Below are the code and all the weights of a small trained network. Each question names an input and a class and asks about switching units off, where a switched-off unit gives its printed mean instead of its output.

import numpy as np


def w(rows, s, z=0):
    codes = np.array(rows[::2]) - 128.0
    scale = np.full(codes.shape[1], s)
    scale[-1] = z or s
    return codes * scale


def f(y):
    return y / 2 * (1 + np.tanh(0.7978845608 * (y + 0.044715 * y**3)))


def log_softmax(a):
    a = a - a.max(-1, keepdims=True)
    return a - np.log(np.exp(a).sum(-1, keepdims=True))


def net(x, mask):
    res = np.array(x, float).reshape(1, 8) / 4 @ E
    y = f(res @ A[0][:, :-1].T + A[0][:, -1])
    res = res + np.where(mask, y, B[0][:, -1]) @ B[0][:, :-1]
    return log_softmax(res[-1] @ U[:, :-1].T + U[:, -1])


A, B = {}, {}
E = w([
[245,57,168,122,70,80,1,193],'x0',
[125,128,126,121,127,114,139,132],'x1',
[125,132,125,127,134,128,132,137],'x2',
[196,236,174,213,48,72,209,202],'x3',
[240,161,95,39,175,205,200,79],'x4',
[135,103,172,143,95,190,99,136],'x5',
[119,138,121,108,117,121,120,120],'x6',
[128,125,127,129,121,131,129,126],'x7',
],0.0073)
A[0] = w([
[196,121,138,99,122,150,193,94,79],'n1',
[182,46,131,119,113,88,145,176,21],'n2',
[78,132,116,203,121,89,80,89,8],'n3',
[191,117,109,135,101,91,57,133,120],'n4',
[77,145,117,170,110,191,210,112,26],'n5',
[193,254,171,191,87,99,150,133,66],'n6',
[250,144,155,27,160,169,170,66,112],'n7',
[157,121,140,134,189,98,89,157,23],'n8',
[200,129,104,142,139,82,84,111,2],'n9',
[99,71,211,74,215,69,134,125,158],'n10',
[222,106,149,115,144,105,87,156,71],'n11',
],0.0085,0.005)
B[0] = w([
[82,147,201,196,117,154,170,121,173],'n1',
[146,153,62,108,111,215,155,106,155],'n2',
[90,254,206,111,36,163,89,122,150],'n3',
[118,165,134,99,161,147,199,190,201],'n4',
[92,136,58,79,157,226,198,111,175],'n5',
[253,88,63,131,180,136,17,57,221],'n6',
[108,115,207,183,47,93,106,100,255],'n7',
[70,179,133,99,132,156,96,120,128],'n8',
[93,168,86,119,72,209,124,132,140],'n9',
[145,120,107,160,132,119,59,153,181],'n10',
[43,157,44,53,146,159,150,224,191],'n11',
],0.0097,0.0082)
U = w([
[167,64,96,40,140,190,1,49,77],'0',
[82,223,79,16,114,228,243,212,3],'1',
[84,239,240,172,33,84,123,182,82],'2',
[132,109,147,92,121,121,144,161,239],'3',
[127,103,125,110,106,119,153,160,207],'4',
],0.0071,0.0066)

Each question gives the input, the list of numbers given to net, and the class t.
The units are the neurons (one row each of A and B). Each row of codes is followed by its name. A weight is (code - 128) times the scale printed after its matrix; where a second scale follows, it is the last column's (A, B and U).
mask holds one flag per neuron, in row order. A switched-off neuron (its flag False) gives its mean, the last column of its row in B, instead of its output. The means were averaged over made-up inputs and are rounded, as every weight is.
A unit's drop is (log p(t) with every unit on - log p(t) with that unit switched off) / (log p(t) with every unit on - log p(t) with every unit switched off).
The circuit of an input: a set's keep is (log p(t) with only the set's units on - log p(t) with every unit switched off) / (log p(t) with every unit on - log p(t) with every unit switched off). Starting from all 11 units, units are removed one at a time, each time the one whose removal leaves the highest keep (on an exact tie, the one counted first), for as long as the keep stays at least 0.8.
units of the circuit, in order: the units of the circuit, biggest drop first
most important unit: the unit with the biggest drop
top k neurons: the k neurons with the biggest drops, biggest first
drop when u is switched off: that unit's drop, to one decimal
input [-7,-2,4,-2,-6,7,-4,-3], class 1: most important unit	n5
input [-4,8,7,5,7,4,0,4], class 2: top 2 neurons	[n7, n1]
input [2,1,4,-6,8,-3,7,7], class 2: top 2 neurons	[n7, n6]
input [7,-8,-1,3,-6,2,2,6], class 1: top 3 neurons	[n4, n11, n7]
input [0,4,0,-5,-6,-1,-1,-5], class 2: top 2 neurons	[n6, n3]
input [7,-2,-3,-2,2,-2,6,7], class 1: units of the circuit, in order	[n11, n4]
input [1,-8,8,7,-7,-5,-8,-6], class 3: top 2 neurons	[n6, n7]
input [1,7,-3,-3,-6,0,6,0], class 2: top 2 neurons	[n6, n3]
input [2,5,1,-2,4,-5,-6,-1], class 2: top 3 neurons	[n6, n7, n5]
input [4,7,0,-5,7,-8,-8,1], class 2: top 2 neurons	[n7, n6]
input [-2,5,0,4,4,-1,3,3], class 0: top 2 neurons	[n6, n4]
input [-5,-3,2,7,8,3,8,8], class 2: top 2 neurons	[n7, n1]
input [7,-4,-7,7,-7,0,-8,-8], class 4: units of the circuit, in order	[n6, n4]
input [3,4,1,-4,-6,-6,-4,-5], class 2: top 2 neurons	[n6, n3]
input [2,0,-7,-6,5,1,6,-7], class 3: top neuron	[n6]
input [-7,-6,-4,1,8,1,3,4], class 2: top 3 neurons	[n7, n1, n11]
input [7,5,0,3,0,2,0,0], class 1: top 2 neurons	[n11, n4]
input [-6,7,-5,7,8,-3,-6,4], class 2: top 2 neurons	[n7, n1]
input [8,4,7,-3,0,-2,8,-2], class 1: drop when n11 is switched off	0.1
input [3,8,3,-5,7,2,7,-7], class 2: drop when n6 is switched off	0.2
input [6,6,2,4,4,-5,-2,1], class 1: drop when n10 is switched off	0.1
input [7,5,-2,-5,7,4,5,8], class 4: most important unit	n7
input [5,8,-7,-4,5,-4,0,-2], class 3: drop when n7 is switched off	0.4
